[ 35.3   8.0   5.6  -1.9  -1.7  15.0  -1.7   1.8   2.4  21.4   6.2 -23.1
  46.3   1.8   5.8  -2.4   0.2 -27.9   5.2  -2.1  -0.8  20.7  16.6  25.7
  28.1 -14.6 -19.9 -26.7  14.0   0.4  18.9  14.9 -14.4   4.6  -9.2  -8.1
  -6.5  10.5 -12.0 -27.7  -2.1 -14.8  14.1  24.5 -10.4  15.5 -22.6 -14.0
 -24.1   6.4 -12.0 -27.0  21.5  36.6  40.3   2.5   7.6  23.7  -3.1  17.7] = z71
[  4.5   3.2 -12.3  -2.6   5.8  -3.7  -0.7  15.1  29.9 -16.9  -1.9  10.1
   0.0   1.9  19.9  20.1  11.1   8.0  -5.3 -39.5   5.9   4.6   5.8  -7.4
  -3.2  12.0  -9.8  -4.3 -23.7  15.7 -29.4   3.2   4.2 -13.9  24.2  -5.7
 -17.2  -3.8  -2.8   2.0 -16.6  -0.5   1.6  -8.9 -11.6   4.2   5.1 -22.5
  -3.7  -4.7   5.2  21.9 -11.3  -2.7   7.2   5.3  -4.9  30.2  12.8  -3.6] = z149
[ -8.3  10.0 -29.5   1.8  -0.7  -3.4 -23.2  36.0   0.2  -6.6 -17.2  -8.9
 -26.8   7.0 -27.0   2.5  19.0  -1.6  -2.8 -30.3  -8.8  -8.3   6.2  -1.5
  -8.3  22.4  -9.8 -16.7   9.9  -3.7   4.2  12.2  -6.9   7.9 -24.9 -24.5
 -12.5 -27.4   0.3  -5.2   8.8   7.6   4.5   2.8 -26.5   8.7 -10.9  22.4
  -4.9 -28.0  -2.0 -16.6  -5.2  15.7  12.5 -26.0 -21.8  20.5   7.1 -11.6] = z40
[  6.8   6.8 -42.0  19.7  12.9   8.1  -4.3 -13.7 -11.5   6.4  -9.1  23.5
   9.1   6.1  15.5   3.1   7.3  -2.2 -12.1  25.9  -9.2 -28.6   1.5  -8.2
  14.2  -5.5  10.7  22.2 -37.5  21.2   8.3  -4.8  -2.2  -4.2   3.7  14.9
   4.5  -2.4 -10.7  -4.5  16.0   0.0  25.9  11.1 -25.1   2.6   5.8  12.7
 -25.6 -19.9 -18.8   6.3  -2.5 -14.4 -14.4  16.7  13.6   9.4 -11.5  12.6] = z525
[-12.6 -15.1   1.5  -7.8  -1.4  -2.1 -22.3   1.5  19.1   1.2  11.1  -0.4
  23.3 -14.4   7.6 -16.4   3.3 -10.9 -11.0   3.6   3.6   5.7   7.3   7.4
  -1.4   9.4  -2.8  -3.2   4.9  14.8   2.8 -13.6  -5.7  -9.6  11.1   9.6
  -3.0   4.5  -3.4 -13.5   4.3 -18.2  -8.0  18.6   0.7  -8.8  -2.0  15.5
 -10.4  15.1   0.3  -8.5   0.3  13.9   5.7  13.1  15.8 -15.9  26.3   5.1] = z353
[-14.2  -6.1  18.1  -9.4 -17.1 -12.3   3.9 -31.0  32.1  16.8   5.8  10.7
  14.9 -41.6   7.8   5.9   3.3  -1.0 -54.6  41.9  33.2 -26.9  -3.6  12.8
 -30.2  -5.0 -46.0  33.4   1.2 -16.7  10.7  13.7   9.3 -16.5  18.9   1.6
 -12.6  10.7  -1.9 -46.0  17.3  -3.2   8.7  14.6 -11.3 -24.4  30.4  29.6
 -13.6  31.9   1.1   8.1  -5.1  45.3  16.8 -18.6   7.9 -15.8   5.6 -29.1] = z495
[ -4.6 -14.4 -21.6  -3.3  20.3  18.8 -28.4  32.2   5.0  19.0  -6.3 -22.4
  28.1  15.5   1.1 -26.2  20.6 -17.8  24.9 -26.7 -22.0  20.5   7.1  -2.1
  19.2  12.1  19.2 -20.0   5.8  27.2  -3.6 -41.4 -15.2   4.2  -0.7  12.9
   6.8  32.5   8.3  12.3  -6.4 -11.4  -4.5  14.8 -18.2  15.3 -26.8  -6.4
   4.3 -16.9   5.1 -35.5  10.3 -24.8  -6.0  28.0  27.2 -16.7  34.1  27.5] = z802
[  4.5   3.2 -12.3  -2.6   5.8  -3.7  -0.7  15.1   5.9 -16.9  -1.9  10.1
   0.0   1.9  19.9  20.1  11.1   8.0  -0.6 -39.5   5.9  10.6   5.8  -7.4
  -3.2  12.0  -9.8  -4.3 -23.7  15.7 -29.4   3.2   4.2 -13.9  10.7  -5.7
 -17.2  -3.8  -2.8   2.0 -16.6  -0.5   1.6  -8.9 -11.6   4.2   5.1 -22.5
  -3.7  -4.7   5.2  21.9 -11.3  -2.7   7.2   5.3  -4.9  30.2  12.8  -3.6] = z297
[-10.2  13.0   1.1 -29.8   3.0  -0.2  25.0 -25.3  14.2  11.6 -24.3 -22.8
  18.1 -38.4  -4.9  38.7  39.7 -15.3 -59.1  33.5  36.2 -57.9 -27.7  -9.3
 -24.1 -23.6 -53.7  45.2  13.6 -33.5  13.6   1.9  26.0  -6.4  20.7  -7.6
  -5.7  -2.3  34.4 -83.6  18.2  20.1  34.1  -2.4  -5.1  11.6  45.5   1.4
  10.2 -27.4   9.1 -15.4 -11.3  24.9  30.0 -31.9  12.6 -18.6 -17.6 -63.1] = z568
[-30.0   4.2   8.6  11.2   3.2 -25.4  22.3 -19.2 -16.6 -14.1  17.4  31.6
 -42.0 -37.2 -16.6 -19.4  15.9  53.2 -16.1  -9.2   2.0  -9.0 -17.6 -21.5
 -25.1  -2.4 -10.7  11.5 -30.8  16.7  14.7  11.2  11.2  16.2  31.6  25.3
  23.5  -2.9  -7.0  11.0  -5.5  -6.7  31.6 -13.4  13.9 -24.6   8.8  -4.9
  31.7  13.0  -1.2  26.1  -5.1  -4.2 -16.5  10.5 -16.0  -3.9 -14.4  31.6] = z317
[ -1.7  45.2 -61.5  19.1  17.4 -28.9 -23.9  -6.2  13.0   4.2  -2.3  35.9
  10.5  11.2  30.0   5.2  -0.2 -12.3  -7.3  30.5 -31.3 -36.2 -13.6 -10.2
  44.9  14.5  17.0  18.9   1.1  33.3 -18.3  18.4 -11.2  -2.0   8.3   4.8
   6.3   8.4  19.1 -13.1  25.7  -6.2  14.0  -7.0   0.3 -12.5  10.3 -10.1
 -17.0 -32.3 -43.5  10.8  35.0  -2.8 -45.8  -6.5  26.0 -14.7 -12.2  11.6] = z555
howmany z317: [31.7] -> 1
rev: [ -4.5 -10.7  -2.4   4.5  14.9   3.7  -4.2  -2.2] -> z525
howmany z495: [10.7] -> 3
howmany z353: [11.1] -> 2
which: [  4.5   3.2 -12.3  -2.6   5.8  -3.7  -0.7  15.1  29.9 -16.9  -1.9  10.1
   0.0   1.9  19.9  20.1  11.1   8.0  -5.3 -39.5   5.9   4.6   5.8  -7.4
  -3.2  12.0  -9.8  -4.3 -23.7  15.7 -29.4   3.2   4.2 -13.9  24.2  -5.7
 -17.2  -3.8  -2.8   2.0 -16.6  -0.5   1.6  -8.9 -11.6   4.2   5.1 -22.5
  -3.7  -4.7   5.2  21.9 -11.3  -2.7   7.2   5.3  -4.9  30.2  12.8  -3.6] -> z149
howmany z40: [-8.3] -> 3
howmany z802: [-11.4] -> 1

[ 88.6  12.0  73.7 -22.7  77.7  12.0  88.6  88.6  66.6] : z26
[ -9.9  41.8   8.8 -13.9  36.5  36.5  26.9   3.2  79.5] : z828
[-27.9  62.4 -43.6  -1.4 -76.6  36.7  88.7  56.4  50.8] : z204
howmany z828: [36.4] -> 0
rev: [-76.6  -1.4] -> z204
howmany z26: [88.6] -> 3
howmany z828: [36.5] -> 2
rev: [56.4 88.7] -> z204

[  7.9  65.7  21.3   7.9   7.9  37.2  -7.8 -39.3  -7.8 -51.4  17.3] : z982
[ -7.7  -7.8 -39.3 -14.6 -51.4  17.3 -39.3  -7.8 -14.6 -28.6  -6.6] : z94
[-56.5   2.8  51.2  47.0 -39.4 -55.4  18.3 -59.9  -4.3 -51.4 -19.0] : z181
rev: [ 7.9  7.9 21.3 65.7] -> z982
howmany z982: [-7.9] -> 0
rev: [-39.3  -7.8  37.2] -> z982
rev: [ 17.3 -51.4  -7.8 -39.3  -7.8  37.2] -> z982
howmany z982: [-39.4] -> 0
howmany z181: [-55.4] -> 1
rev: [-39.3  17.3] -> z94

[ 36.5 -12.0 -37.6 -16.7  -4.3 -11.7 -13.4 -12.8 -21.6   8.7  44.1  26.7
   6.5 -27.3   0.6 -16.3  -4.2  12.9 -10.9 -25.3  10.6  -1.6 -10.9  37.7
  25.9 -34.0  -1.6  27.0   3.8  -7.3  20.5 -34.4 -22.9  -1.6] -> z950
[ -4.1  -8.2  19.1  -3.8  18.7  29.9   5.8  -3.7   3.6  30.0  -4.2 -24.9
  20.0 -14.1  -1.0  23.8 -25.3  -8.9  -3.3  27.1   9.6 -39.5  23.5  15.8
  10.0   1.3 -34.5  31.1  14.9  24.4 -25.3  -3.0  -1.7   1.1] -> z212
[-60.4 -30.1   3.4  25.2  -3.4  -4.4   9.1   2.7  -3.0 -16.9 -70.1  24.7
 -37.3  55.5  59.0 -19.2 -20.0 -45.5 -19.5 -34.0  22.3 -23.4   7.8  -7.7
  21.7  23.9  48.5  12.8  32.3  42.4   6.0   6.7 -49.4  17.6] -> z965
rev: [-4.2 30.0] -> z212
howmany z950: [-1.6] -> 3
howmany z212: [-25.4] -> 0

